In the rows, zero is written as 128.
Here are made-up things, facts about them, and rows of numbers that follow some of those facts. Name the thing behind each unnamed row.

Named rows:
K128: [118 133 134 137 146 141 128 128 126 128 128 118  99  98 123 129 122 130
 126 133 129 122 139 108 157 130 130 135 126 129 120 131 151 131 120 108
 137 131 129 130 128 145 114 121]
K554: [111 124 131 171 104 121  93 117  92 166 126  79 120 183 112  86 129 126
 120 168  81 141 128 146 127 122 120 125 123 154 162  89  88 149 146 136
 124 141 121 124  88 100 104 139]
K378: [142 104 120 125 121 132 129 153 126 124 128 146 145 125 149 107 137 133
 120 113 141 124 139 111 110 117 118 134 122 131 117 143 120 131 135 137
 117 136 124 137 147 131 137 116]
K821: [140 137 119 108 137 125 127 114 137 119 128 147 132 123 121 152 119 126
 137 122 127 130 132 113 114 137 131 138 139 120 141 141 130 126 138 125
 136 133 143 114 136 121 147 134]
K941: [139 133 119 113 138 126 127 117 136 118 127 147 132 124 122 148 120 125
 138 120 131 130 130 113 117 134 129 139 138 120 139 142 131 129 140 127
 135 133 142 114 136 123 146 134]
K655: [131 111 133 136 108 113 142 138  99 148 132  95 147 163 148  87 138 121
 128 135 110 137 115 165 117 126 111 113 110 136 145 100  89 134 138 128
 126 134 105 141 117 104 122 128]
K317: [121 130 123 138 127 122 130 126  90 151 143  92 119 160 139 113 145 137
 133 122 115 136 117 154 175 118 147 121 126 141 136 100  70 139 111 130
 128 122 114 118 111 130 109 135]
K274: [138 132 124 121 158 127 129 104 134 133 124 146 131 106 118 148 118 114
 140 122 130 133 140 114 128 132 120 153 136 121 142 141 146 137 132 113
 132 133 132 121 129 139 147 136]
K222: [113 131 132 148 114 120 117 131 102 149 129  91 131 153 121 123 143 138
 111 136 107 138 113 154 139 133 132 129 123 141 143 109 109 136 140 120
 126 125 124 129 104 104 107 133]
K835: [139 136 133 120 133 135 127 136 130 117 122 133 105 127 134 125 131 132
 120 140 124 122 126 109 133 120 141 109 133 126 116 144 119 120 126 136
 116 127 131 120 134 139 117 120]
K102: [129 135 122 124 135 129 122 113 143 123 128 149 136 124 116 154 115 122
 142 123 127 129 135 115 120 137 122 149 135 120 134 133 145 131 133 124
 137 124 141 116 139 126 148 133]
K704: [119 126 126 140 143 137 118 124 133 127 130 128 109 103 118 121 122 130
 120 132 135 122 145 110 150 117 132 132 134 128 116 131 150 135 117 128
 125 131 128 132 121 146 116 130]
K421: [120 128 130 130 119 147 149 153 109 145 134 131 122 113 147  98 117 126
 152 120 149 111 136 119 146 120 120 147 112 126 116 124 111 135 107 101
 157 129 128 136 151 179 138 110]
K381: [143 137 120 107 135 126 128 110 142 114 127 147 128 128 126 144 115 116
 142 127 131 131 132 114 120 133 133 120 137 123 138 134 131 115 130 139
 135 134 138 112 137 126 141 133]
K467: [115 128 132 144 109 120 123 127 109 142 133  97 133 154 121 122 141 136
 113 134 114 134 111 162 132 127 136 116 129 139 139 105 105 134 129 136
 118 121 118 134 101 111 109 138]
K588: [121 131 133 137 144 140 129 126 133 127 124 130 111 105 121 122 122 125
 122 135 131 123 141 116 140 115 132 129 136 128 118 135 144 134 119 126
 122 126 129 131 124 155 116 128]
K926: [133 135 120 114 145 131 119  95 153 117 124 151 127 130 123 150 111 111
 158 128 131 133 139 117 127 132 126 129 131 122 129 130 148 121 116 132
 135 130 136 111 130 129 144 133]

Some facts about the things:
fledran: points at; zeskol: belongs to class; kurek: is directly part of; nugo: comes just before; klubren: uses
K760	fledran	K343; K760	fledran	K162; K760	fledran	K274; K199	fledran	K294; K885	fledran	K670; K635	fledran	K157; K157	fledran	K43; K157	fledran	K78
K157	fledran	K233; K41	fledran	K245; K888	fledran	K980; K888	fledran	K134; K381	fledran	K926; K381	fledran	K574; K467	fledran	K122; K864	fledran	K279
K864	fledran	K958; K860	fledran	K901; K860	fledran	K396; K122	fledran	K901; K794	fledran	K438; K89	fledran	K368; K89	fledran	K128; K980	fledran	K800
K980	fledran	K958; K543	fledran	K885; K543	fledran	K337; K121	fledran	K926; K121	fledran	K317; K739	fledran	K667; K901	fledran	K574; K901	fledran	K755
K897	fledran	K472; K897	fledran	K425; K127	fledran	K806; K127	fledran	K755; K574	fledran	K78; K574	fledran	K671; K756	fledran	K885; K756	fledran	K574
K958	fledran	K135; K958	fledran	K245; K155	fledran	K794; K155	fledran	K233; K317	fledran	K670; K203	fledran	K96; K148	fledran	K817; K148	fledran	K125
K356	fledran	K279; K356	fledran	K76; K356	fledran	K472; K337	fledran	K309; K337	fledran	K754; K337	fledran	K800; K817	fledran	K96; K817	fledran	K532
K817	fledran	K381; K421	fledran	K588; K421	fledran	K958; K81	fledran	K125; K472	fledran	K588; K472	fledran	K779; K472	fledran	K678; K567	fledran	K574
K567	fledran	K640; K567	fledran	K982; K567	fledran	K667; K425	fledran	K309; K522	fledran	K754; K522	fledran	K298; K812	fledran	K554; K812	fledran	K522
K754	fledran	K926; K15	fledran	K816; K967	fledran	K381; K153	fledran	K466; K134	fledran	K317; K618	fledran	K438; K618	fledran	K134; K989	fledran	K739
K989	fledran	K779; K438	fledran	K670; K438	fledran	K317; K438	fledran	K249; K703	fledran	K345; K703	fledran	K831; K96	fledran	K368; K815	fledran	K134
K43	fledran	K756; K43	fledran	K885; K43	fledran	K134; K938	fledran	K756; K125	fledran	K317; K233	fledran	K671; K38	fledran	K368; K38	fledran	K980
K38	fledran	K704; K38	fledran	K640; K38	fledran	K560; K655	fledran	K337; K466	fledran	K800; K396	fledran	K250; K926	fledran	K309; K345	fledran	K116
K755	fledran	K756; K755	fledran	K121; K755	fledran	K134; K779	fledran	K926; K779	fledran	K317; K670	fledran	K309; K670	fledran	K926; K135	fledran	K815
K135	fledran	K673; K800	fledran	K885; K945	fledran	K43; K945	fledran	K157; K945	fledran	K755; K945	fledran	K982; K945	fledran	K543; K982	fledran	K233
K279	fledran	K467; K759	fledran	K116; K759	fledran	K388; K237	fledran	K982; K249	fledran	K309; K249	fledran	K754; K78	fledran	K926; K78	fledran	K885
K482	fledran	K134; K816	fledran	K134; K678	fledran	K756; K678	fledran	K381; K64	fledran	K6; K64	fledran	K704; K64	fledran	K788; K806	fledran	K6
K806	fledran	K317; K588	fledran	K135; K835	fledran	K926; K191	fledran	K368; K191	fledran	K806; K191	fledran	K522; K191	fledran	K958; K671	fledran	K754
K481	fledran	K76; K673	fledran	K809; K76	fledran	K982; K84	zeskol	982; K760	zeskol	982; K199	zeskol	169; K320	zeskol	982; K576	zeskol	169
K885	zeskol	169; K878	zeskol	982; K128	zeskol	982; K41	zeskol	169; K888	zeskol	982; K753	zeskol	982; K467	zeskol	982; K955	zeskol	169
K493	zeskol	982; K860	zeskol	982; K122	zeskol	982; K640	zeskol	982; K794	zeskol	982; K331	zeskol	169; K378	zeskol	169; K89	zeskol	982
K543	zeskol	169; K547	zeskol	982; K946	zeskol	982; K121	zeskol	982; K739	zeskol	982; K388	zeskol	982; K897	zeskol	982; K127	zeskol	169
K977	zeskol	982; K293	zeskol	169; K309	zeskol	169; K935	zeskol	169; K155	zeskol	169; K317	zeskol	982; K203	zeskol	982; K148	zeskol	982
K248	zeskol	169; K356	zeskol	169; K337	zeskol	982; K423	zeskol	982; K434	zeskol	169; K435	zeskol	982; K421	zeskol	169; K472	zeskol	982
K250	zeskol	982; K567	zeskol	169; K401	zeskol	982; K294	zeskol	982; K425	zeskol	169; K522	zeskol	982; K626	zeskol	982; K812	zeskol	982
K754	zeskol	169; K575	zeskol	982; K15	zeskol	982; K153	zeskol	169; K222	zeskol	982; K134	zeskol	982; K618	zeskol	169; K989	zeskol	169
K703	zeskol	982; K815	zeskol	169; K761	zeskol	982; K765	zeskol	982; K233	zeskol	982; K38	zeskol	982; K788	zeskol	982; K655	zeskol	169
K396	zeskol	982; K162	zeskol	169; K554	zeskol	982; K345	zeskol	982; K755	zeskol	982; K704	zeskol	982; K779	zeskol	982; K298	zeskol	982
K670	zeskol	982; K343	zeskol	169; K993	zeskol	982; K245	zeskol	982; K135	zeskol	169; K665	zeskol	169; K809	zeskol	982; K800	zeskol	169
K485	zeskol	169; K6	zeskol	982; K945	zeskol	982; K22	zeskol	982; K982	zeskol	982; K279	zeskol	169; K249	zeskol	169; K482	zeskol	982
K816	zeskol	169; K678	zeskol	982; K823	zeskol	982; K64	zeskol	169; K806	zeskol	169; K691	zeskol	169; K588	zeskol	982; K116	zeskol	982
K835	zeskol	982; K191	zeskol	982; K671	zeskol	169; K481	zeskol	982; K76	zeskol	982; K84	kurek	K759; K760	kurek	K274; K199	kurek	K560
K320	kurek	K163; K576	kurek	K735; K885	kurek	K96; K878	kurek	K381; K128	kurek	K532; K41	kurek	K99; K888	kurek	K759; K753	kurek	K404
K467	kurek	K102; K955	kurek	K96; K493	kurek	K926; K860	kurek	K368; K122	kurek	K466; K640	kurek	K102; K794	kurek	K99; K331	kurek	K102
K378	kurek	K157; K89	kurek	K831; K543	kurek	K821; K547	kurek	K404; K946	kurek	K980; K121	kurek	K785; K739	kurek	K226; K388	kurek	K102
K897	kurek	K553; K127	kurek	K831; K977	kurek	K735; K293	kurek	K404; K309	kurek	K759; K935	kurek	K274; K155	kurek	K574; K317	kurek	K438
K203	kurek	K226; K148	kurek	K273; K248	kurek	K404; K356	kurek	K938; K337	kurek	K864; K423	kurek	K99; K434	kurek	K125; K435	kurek	K43
K421	kurek	K438; K472	kurek	K43; K250	kurek	K864; K567	kurek	K379; K401	kurek	K163; K294	kurek	K967; K425	kurek	K438; K522	kurek	K735
K626	kurek	K125; K812	kurek	K125; K754	kurek	K102; K575	kurek	K102; K15	kurek	K226; K153	kurek	K78; K222	kurek	K81; K134	kurek	K81
K618	kurek	K756; K989	kurek	K43; K703	kurek	K404; K815	kurek	K404; K761	kurek	K756; K765	kurek	K81; K233	kurek	K438; K38	kurek	K81
K788	kurek	K673; K655	kurek	K78; K396	kurek	K237; K162	kurek	K381; K554	kurek	K163; K345	kurek	K438; K755	kurek	K785; K704	kurek	K941
K779	kurek	K237; K298	kurek	K453; K670	kurek	K560; K343	kurek	K759; K993	kurek	K43; K245	kurek	K466; K135	kurek	K78; K665	kurek	K438
K809	kurek	K453; K800	kurek	K931; K485	kurek	K157; K6	kurek	K96; K945	kurek	K967; K22	kurek	K532; K982	kurek	K379; K279	kurek	K735
K249	kurek	K926; K482	kurek	K226; K816	kurek	K157; K678	kurek	K438; K823	kurek	K941; K64	kurek	K238; K806	kurek	K238; K691	kurek	K43
K588	kurek	K664; K116	kurek	K96; K835	kurek	K817; K191	kurek	K354; K671	kurek	K941; K481	kurek	K404; K76	kurek	K381; K760	nugo	K935
K576	nugo	K522; K885	nugo	K955; K41	nugo	K794; K888	nugo	K84; K467	nugo	K575; K955	nugo	K6; K493	nugo	K249; K122	nugo	K245
K640	nugo	K754; K331	nugo	K388; K378	nugo	K485; K89	nugo	K127; K547	nugo	K815; K739	nugo	K15; K977	nugo	K279; K293	nugo	K547
K309	nugo	K888; K317	nugo	K345; K203	nugo	K482; K248	nugo	K293; K337	nugo	K250; K423	nugo	K41; K434	nugo	K812; K435	nugo	K989
K567	nugo	K982; K401	nugo	K554; K294	nugo	K945; K425	nugo	K317; K522	nugo	K977; K626	nugo	K434; K754	nugo	K467; K575	nugo	K331
K153	nugo	K655; K222	nugo	K38; K134	nugo	K222; K989	nugo	K472; K703	nugo	K753; K815	nugo	K481; K761	nugo	K618; K765	nugo	K134
K233	nugo	K665; K655	nugo	K135; K162	nugo	K878; K554	nugo	K320; K345	nugo	K421; K755	nugo	K121; K704	nugo	K823; K779	nugo	K396
K298	nugo	K809; K670	nugo	K199; K343	nugo	K309; K993	nugo	K691; K665	nugo	K678; K485	nugo	K816; K22	nugo	K128; K482	nugo	K739
K678	nugo	K425; K806	nugo	K64; K691	nugo	K435; K116	nugo	K885; K671	nugo	K704; K481	nugo	K703; K76	nugo	K162; K199	klubren	K670
K320	klubren	K401; K885	klubren	K6; K885	klubren	K116; K467	klubren	K640; K955	klubren	K885; K794	klubren	K423; K331	klubren	K754; K331	klubren	K467
K547	klubren	K293; K388	klubren	K575; K127	klubren	K89; K977	klubren	K576; K293	klubren	K481; K309	klubren	K343; K935	klubren	K760; K317	klubren	K665
K317	klubren	K421; K317	klubren	K678; K317	klubren	K425; K401	klubren	K554; K626	klubren	K434; K15	klubren	K482; K15	klubren	K203; K153	klubren	K655
K222	klubren	K38; K222	klubren	K134; K134	klubren	K765; K134	klubren	K38; K989	klubren	K993; K765	klubren	K38; K655	klubren	K135; K162	klubren	K76
K162	klubren	K878; K554	klubren	K401; K554	klubren	K320; K779	klubren	K396; K298	klubren	K809; K245	klubren	K122; K135	klubren	K153; K665	klubren	K678
K809	klubren	K298; K6	klubren	K116; K6	klubren	K955; K945	klubren	K294; K22	klubren	K128; K279	klubren	K576; K678	klubren	K345; K64	klubren	K806
K116	klubren	K885; K671	klubren	K704; K76	klubren	K162

Rows to name:
No name comes twice in this set of rows, the named rows included.
[125 128 134 143 129 113 130 136 101 143 130  90 124 143 127 124 150 140
 110 130 110 136 111 152 146 133 135 124 126 135 140 118  97 136 138 123
 120 124 116 129 111 103 109 133]	K977
[ 99 119 124 163 116 121 106 113 121 150 136 100 143 163 110 115 134 130
 120 137 109 141 125 170 128 122 131 126 129 142 140  93 119 143 122 149
 108 119 115 138  91 107 110 149]	K298
[117 127 128 146 114 118 115 121 108 147 132 102 140 166 118 111 143 133
 111 136 113 140 115 168 125 120 136 113 132 141 140 104  99 139 128 150
 105 121 112 136  91 108 110 141]	K76
[112 116 138 149 111 120 149 130  94 161 134  83 136 142 133  85 125 116
 139 133 115 135 121 169 138 132 100 123 105 138 149  87 124 144 129 100
 146 134 104 147 112 119 118 127]	K135
[114 126 133 157 135 122 114 108 105 160 126  88 128 149 115  99 134 118
 124 142 104 141 129 164 146 118 120 117 129 143 147  96 120 146 119 133
 113 126 106 138  86 122 103 142]	K134
[118 141 130 136 145 149 119 137 114 153 127 127 114 114 130 134 136 135
 134 124 137 119 131 112 165 119 137 161 126 129 120 137 110 146 115 105
 136 121 131 120 127 173 129 113]	K345
[105 115 129 106 126 100 200 126 130 101 161 112 195 116 162 179 166 137
 122  24 187 148  84 251 163 147 150 100 109 124  95 100 166 104  86 136
 122  89  85 161 117  97 119 144]	K885
[111 122 132 175 125 123  93 113  96 187 121  89 136 165 102  83 132 120
 113 169  86 140 133 153 115 113 108 138 134 148 167  97  98 169 141 133
 104 133 112 137  82 126 112 142]	K401
[129 124 137 128 126 143 141 141 127 129 122 126 121 108 148 108 121 118
 141 133 142 119 138 118 135 130 107 125 105 128 120 130 150 127 118 105
 146 136 119 139 141 150 134 103]	K816
[118 121 137 150 115 111 120 127 121 128 123  95 136 138 114 125 146 134
  92 136 107 139 111 158 116 138 125 111 128 138 137 117 146 131 149 136
 108 126 118 143  94  82 102 141]	K547
[130 138 140 129 133 116 135 128 103 139 130  88 112 142 135 122 144 127
 119 137 112 133 106 152 152 135 134 104 120 134 136 111 103 124 130 116
 129 122 116 124 113 110 105 129]	K794
[128 135 116 125 122 146 104 137 128 137 130 149 125 145 133 129 138 136
 135 119 144 122 137 115 150 108 154 132 137 135 109 137  90 131 105 149
 113 120 133 117 123 162 129 121]	K233
[128 134 142 129 122 130 120 148 141 109 115 124 112 109 121 145 137 136
  97 146 123 121 117 108 115 142 124 119 124 127 119 149 164 117 150 118
 124 128 135 130 127 110 112 115]	K703
[131 117 136 137 114 117 149 149  97 143 133  94 139 141 151 108 144 130
 123 119 119 134 112 155 125 138 110 127 103 134 139 110 108 130 141 106
 141 132 112 138 134 105 126 119]	K199
[123 108 127 147  92 117 131 137 106 150 134 105 161 168 134  89 134 127
 122 128 118 138 124 171  99 121 115 119 116 141 145 100 101 140 136 143
 120 130 110 147 109 107 128 132]	K153

Now the same things, written a new way:
Some rows with their names:
K931: [144 114 142 125 126 124 130 137 138 150 105 164 151 109 126 116 143 152
 111 100 122 116  97 113 134 128 151 118 150 159 141 130 135 123 111 130
 144 128 125]
K249: [139 127 136 132 133 140 133 136 121 121 143 115 116 137 111 142 130 118
 140 135 120 144 149 125 130 120 136 135 105 136 146 120 136 129 130 127
 105 118 134]
K438: [154 144 122 142 120 136 131 137 147 152 105 135 183 101 125 125 140 153
 142 126 109 154  84 123 125 147 140 118 151 173 136 124 142  99 144 116
 142 138 120]
K482: [102 156  94 153 114 108 128 132 136 122 119  86 114 159 165 166 119 111
 114 136 131 126 128 131 122 126 112 132 121 113 128 129 108 136 127 148
 105 125 102]
K309: [129 118 134 109 153 131 119 124 124 111 142 109 130 109  93 113 122 125
 126 115 114 125 145 135 113 130 129 114 103 109 122 137 122 124 131  87
 139 113 151]
K753: [122  99 140 140 142 139 115 104  91 117 120 160  66 190 142 147 136 127
 110 152 157 119 166 124 115  88 135 118 140  68 109 124 101 161 119 129
 132 127 158]
K345: [107 177   9 107  88 167 152  72  67 165 142 127 140 120 147 109  68 140
 223 198 161 170 191 177 185 111 127 167 217 139  64 128 207 155 200 120
 123 185  41]
K89: [112 146 121 138 119 121 141 144 143 123 136 106 110 147 161 149 123 109
 130 142 132 134 140 124 133 130 112 147 117 130 142 120 122 137 127 163
 104 129 112]
K38: [117 137 121 132 138 125 110 106 120 123 131 114 124 130 132 124 124 129
 136 148 132 124 134 137 112 126 108 124 132  84 100 131 112 138 140 102
 139 135 144]
K135: [132 141 122 140 126 117 117 124 114 116 129 102 122 132 111 136 126 119
 126 125 115 123 133 137 121 114 131 127 112 111 124 131 128 126 129 112
 111 117 140]
K703: [111 102 138 141 142 127 102  94  91 115 127 139  71 183 139 146 136 123
 109 145 154 111 156 119 110  91 124 119 131  62 105 123  91 167 105 122
 126 126 149]
K864: [144 117 147 136 121 121 121 131 133 150 110 156 150 111 123 119 148 151
 120 109 124 116  90 110 134 127 143 124 145 157 138 124 134 125 107 133
 136 134 126]
K294: [114 143 119 129 120 123 152 151 146 122 131 115 110 147 164 147 120 106
 126 137 133 134 146 128 134 131 118 144 118 133 146 124 125 134 130 164
 109 125 112]
K759: [143 117 145 135 123 123 123 130 134 148 111 156 149 112 124 121 147 150
 118 108 124 120  91 110 133 128 147 122 144 156 138 126 134 123 107 133
 136 131 124]
K938: [142 117 144 137 121 121 121 131 132 150 109 156 152 110 123 119 148 150
 117 108 124 119  88 109 134 128 143 122 146 157 137 124 133 123 107 136
 137 131 123]
K317: [124 113  45  47 116 212 130  44  56 131 188 165 181  78  68  64  63 153
 251 195 170 193 194 198 172 166 110 135 197 124  32 140 202 120 220  71
 188 188  77]
K481: [ 97 115 128 154 134 113 109 108 103 121 120 120  61 194 160 164 134 117
 100 139 152 107 155 111 115  85 125 125 126  75 123 124  88 175  96 143
 105 121 127]

Rows to name:
No name comes twice in this set of rows, the named rows included.
[ 85 163   7  80  92 158 144  66  75 155 166 109 154  91 133  90  57 136
 221 175 162 155 191 178 189 134 112 165 202 142  63 134 202 156 185 119
 132 181  19]	K678
[126  82 155 120 135 120 119 126 124 139 114 171 117 137 123 123 145 144
  86  88 141  99 114 100 132 114 154 110 138 143 143 131 115 142  80 142
 140 118 122]	K404
[ 90 151   9  60 109 153 144  73  71 146 167 102 163  65  94  73  51 140
 200 143 146 147 199 185 194 135 132 147 182 152  65 148 211 144 183  91
 141 162  23]	K665

Now the same things, written a new way:
Known rows:
K935: [138 129 143 126 158 103 120  86 133 126 124 116 146 125 135 127 145 138
 125 158 135 133 135 132  99 130]
K127: [140 131 142 132 150 106 134  88 129 128 121 117 154 127 136 129 145 138
 124 161 132 130 133 134  98 129]
K885: [142 132 132 131 135 126 143 122 137 130 113 110 128 124 134 124 142 137
 136 146 120 142 131 128 115 128]
K298: [118 122 143 135 128 132 136 118 124 130 130 129 140 132 125 118 114 136
 112 113 140 133 130 118 145 119]
K122: [136  98 124 131 132 146 120 151 127 129 120 125  95 127 144 115 127 115
 126 106 134 155 130 113 159 125]
K134: [142 116 143 155 114 133 141 119 138 129 123 125 130 130 140 133 104 123
 113 131 140 114 127 114 142 127]
K89: [130 108 130 134 123 148 131 150 129 131 124 124 105 129 133 114 119 125
 126  98 132 147 128 115 158 121]
K640: [126 120 136 136 120 157 124 151 137 143 111 114 109 125 140 116 116 133
 123  89 130 150 126 117 168 109]
K317: [162 130 139 112 136 112 143 124 145 100 130 166 138 119 114 122  79 105
 109 168 142  97 141 117 123 164]
K703: [121 145  82 147 127 118 142 130 147  99 133 162  92 144 128 121 114 120
  99 110 141 111  91 144 111 135]
K982: [128 118 127 131 128 131 133 128 119 128 122 135 136 133 142 120 121 121
 105 126 135 136 125 125 139 122]
K128: [134 113 124 130 130 146 118 151 139 128 124 129  95 126 135 117 116 121
 127  98 134 145 125 119 156 124]
K337: [115 120 122 126 131 130 137 125 115 123 124 126 133 130 138 118 124 124
 109 131 138 143 138 113 147 124]
K274: [117 134 123 121 121 125 113 132 116 132 145 126 134 127 114 143 141 128
 149 123 119 114 133 132 124 129]
K226: [118 133 124 122 121 125 114 132 117 133 142 126 135 127 118 143 141 127
 147 124 120 116 134 132 124 129]
K756: [126 124 112 125 115 127 124 141 101 132 135 128 142 130 130 143 151 116
 146 135 115 119 132 136 121 128]
K667: [117 132 122 120 120 125 113 133 115 133 146 126 135 128 113 143 141 126
 150 123 119 114 132 131 123 130]

Name these rows:
No name comes twice in this set of rows, the named rows included.
[115 116 129 150 141 116 149 103 137 109 140 117  95 139 110 113 147 159
 137 120 132 148 107 132 102 133]	K248
[128 112 133 134 127 150 125 148 134 132 121 122 104 127 134 113 117 129
 126  94 135 149 127 115 161 118]	K993
[133 123 136 125 158 103 130  86 119 124 121 111 151 125 142 125 156 135
 123 165 134 145 143 126 102 130]	K671
[135 138 147 132 148 105 139  83 130 129 124 116 164 128 128 127 142 143
 124 155 134 124 133 133  96 126]	K64
[124 127 124 135 125 128 138 124 134 120 125 125 120 128 137 127 112 121
 112 139 140 126 141 106 146 131]	K121
[122 125 127 130 130 130 132 127 124 125 121 132 131 131 140 120 119 123
 107 127 138 136 131 120 142 123]	K522
[121 140 136 133 136 112 131  96 125 125 127 142 163 133 136 127 112 128
  93 136 148 113 128 130 124 122]	K222
[133 125 151 130 141 126 133 112 138 134 121 108 128 124 123 121 139 149
 139 134 124 147 129 129 118 125]	K378
[119 119 131 136 142 106 132  88 119 116 131 124 145 130 144 131 122 121
 102 159 153 123 153 101 133 132]	K779
[139 139 113 132 126 148 112 155 151 138 104 130 101 122 150 123 114 116
 117  97 131 135 121 129 154 114]	K575
[143 125 112 161 129 117 152 114 153 109 129 130  89 139 123 125 139 140
 134 130 126 123  92 146  89 138]	K815
[130 140 127 122 139 124 142 121 138 127 118 110 126 122 126 121 142 139
 137 145 121 144 136 125 118 130]	K249
[135 149 115 125 128 148 143 153 151 138  98  95 103 116 136 119 147 138
 150 122 111 156 137 120 141 118]	K754
[129 119 129 130 139 127 119 120 130 126 126 132 125 128 137 121 119 122
 112 117 143 134 131 120 142 123]	K554

